Here is a tiny trained network, its code and every weight. The questions are about switching its units off for an input and a target symbol, where a switched-off unit gives its printed mean instead of its output.

import numpy as np


def w(rows, s, z=0):
    codes = np.array(rows[::2]) - 128.0
    scale = np.full(codes.shape[1], s)
    scale[-1] = z or s
    return codes * scale


def f(y):
    return y / 2 * (1 + np.tanh(0.7978845608 * (y + 0.044715 * y**3)))


def softmax(a):
    e = np.exp(a - a.max(-1, keepdims=True))
    return e / e.sum(-1, keepdims=True)


def log_softmax(a):
    a = a - a.max(-1, keepdims=True)
    return a - np.log(np.exp(a).sum(-1, keepdims=True))


def net(x, mask):
    ids = ['αδεζηθλμξτφψω'.index(c) for c in x.split()]
    T = len(ids)
    res = E[ids] + P[:T]
    q, k, v = (res @ M[0].T for M in (Q, K, V))
    z = softmax(np.where(np.tri(T) > 0, q @ k.T / 4**0.5, -1e9)) @ v
    res = res + np.where(mask[0], z, O[0][:, -1]) @ O[0][:, :-1]
    y = f(res @ A[0][:, :-1].T + A[0][:, -1])
    res = res + np.where(mask[1:9], y, B[0][:, -1]) @ B[0][:, :-1]
    return log_softmax(res[-1] @ U[:, :-1].T + U[:, -1])


Q, K, V, O, A, B = {}, {}, {}, {}, {}, {}
E = w([
[107,100,123],'α',
[140,144,138],'δ',
[144,119,144],'ε',
[174,141,51],'ζ',
[125,152,104],'η',
[140,170,123],'θ',
[138,170,165],'λ',
[174,96,66],'μ',
[116,159,157],'ξ',
[113,156,129],'τ',
[253,145,93],'φ',
[185,39,93],'ψ',
[140,95,156],'ω',
],0.025)
P = w([
[105,168,23],'0',
[208,76,96],'1',
[91,179,8],'2',
[242,71,110],'3',
[88,180,1],'4',
[253,62,97],'5',
[82,167,10],'6',
],0.0067)
Q[0] = w([
[174,176,190],'head 1',
[228,171,84],'head 1',
[6,173,157],'head 1',
[35,199,112],'head 1',
],0.012)
K[0] = w([
[196,139,140],'head 1',
[156,153,56],'head 1',
[51,172,250],'head 1',
[59,196,201],'head 1',
],0.013)
V[0] = w([
[102,93,39],'head 1',
[196,1,100],'head 1',
[251,201,104],'head 1',
[143,68,136],'head 1',
],0.0092)
O[0] = w([
[167,41,51,182],'head 1',
[150,44,254,177],'head 1',
[228,147,163,249],'head 1',
[115,71,168,120],'head 1',
],0.0076,0.012)
A[0] = w([
[144,223,97,210],'neuron 1',
[92,92,8,161],'neuron 2',
[155,176,151,77],'neuron 3',
[199,74,133,187],'neuron 4',
[109,150,144,114],'neuron 5',
[41,217,85,177],'neuron 6',
[143,78,73,98],'neuron 7',
[143,54,101,254],'neuron 8',
],0.011,0.0061)
B[0] = w([
[177,60,135,201],'neuron 1',
[33,2,142,169],'neuron 2',
[161,92,129,144],'neuron 3',
[69,195,134,250],'neuron 4',
[107,114,225,125],'neuron 5',
[102,158,245,177],'neuron 6',
[160,147,124,160],'neuron 7',
[88,174,117,208],'neuron 8',
],0.0087,0.019)
U = w([
[10,146,109,147],'α',
[66,181,77,199],'δ',
[36,241,135,191],'ε',
[74,255,83,249],'ζ',
[180,40,160,139],'η',
[65,126,183,51],'θ',
[12,201,230,19],'λ',
[214,125,76,98],'μ',
[119,45,140,142],'ξ',
[161,100,128,155],'τ',
[151,169,219,2],'φ',
[21,213,125,158],'ψ',
[127,118,26,221],'ω',
],0.0085,0.0053)

Each question gives the input, a string of symbols that net reads in full, and the target symbol t.
The units are the heads (4 rows each of Q, K, V and O) and the neurons (one row each of A and B). Each row of codes is followed by its name. A weight is (code - 128) times the scale printed after its matrix; where a second scale follows, it is the last column's (O, A, B and U).
mask holds one flag per unit, heads first, then neurons. A switched-off unit (its flag False) gives its mean, the last column of its rows in O or B, instead of its output. The means were averaged over made-up inputs and are rounded, as every weight is.
A unit's drop is (log p(t) with every unit on - log p(t) with that unit switched off) / (log p(t) with every unit on - log p(t) with every unit switched off).
The circuit of an input: a set's keep is (log p(t) with only the set's units on - log p(t) with every unit switched off) / (log p(t) with every unit on - log p(t) with every unit switched off). Starting from all 9 units, units are removed one at a time, each time the one whose removal leaves the highest keep (on an exact tie, the one counted first), for as long as the keep stays at least 0.8.
units of the circuit, in order: the units of the circuit, biggest drop first
unit that matters most: the unit with the biggest drop
top k neurons: the k neurons with the biggest drops, biggest first
drop of u: that unit's drop, to one decimal
input θ λ η ζ α η, target ζ: units of the circuit, in order : [neuron 1; neuron 2]
input ζ θ λ τ, target ζ: top 2 neurons : [neuron 2; neuron 1]
input ζ φ ψ δ δ ω, target λ: unit that matters most : neuron 4
input θ ψ η λ λ λ, target λ: units of the circuit, in order : [head 1; neuron 4; neuron 1]
input τ ξ θ δ θ α η, target ξ: units of the circuit, in order : [neuron 4; head 1; neuron 2; neuron 1]
input μ η ζ η ζ η, target ζ: top 4 neurons : [neuron 1; neuron 4; neuron 2; neuron 8]
input θ μ η ξ ζ τ, target ζ: top 3 neurons : [neuron 1; neuron 2; neuron 6]
input θ θ δ ψ θ τ, target λ: units of the circuit, in order : [head 1; neuron 1]
input η θ η τ μ τ λ, target φ: top 2 neurons : [neuron 6; neuron 4]
input τ λ τ η ζ θ, target ζ: top 3 neurons : [neuron 4; neuron 2; neuron 1]
input ζ τ ζ θ α ε, target ζ: top 3 neurons : [neuron 4; neuron 1; neuron 2]
input δ φ η τ, target φ: top 3 neurons : [neuron 2; neuron 8; neuron 3]
input φ θ θ η λ, target φ: top 3 neurons : [neuron 6; neuron 4; neuron 1]
input λ λ ψ ψ θ η, target λ: drop of neuron 8 : 0.2
input η η ε ζ, target ζ: drop of head 1 : 0.4
input μ φ ω θ, target φ: drop of neuron 4 : 0.1
input ζ ω θ, target η: drop of neuron 4 : 0.5
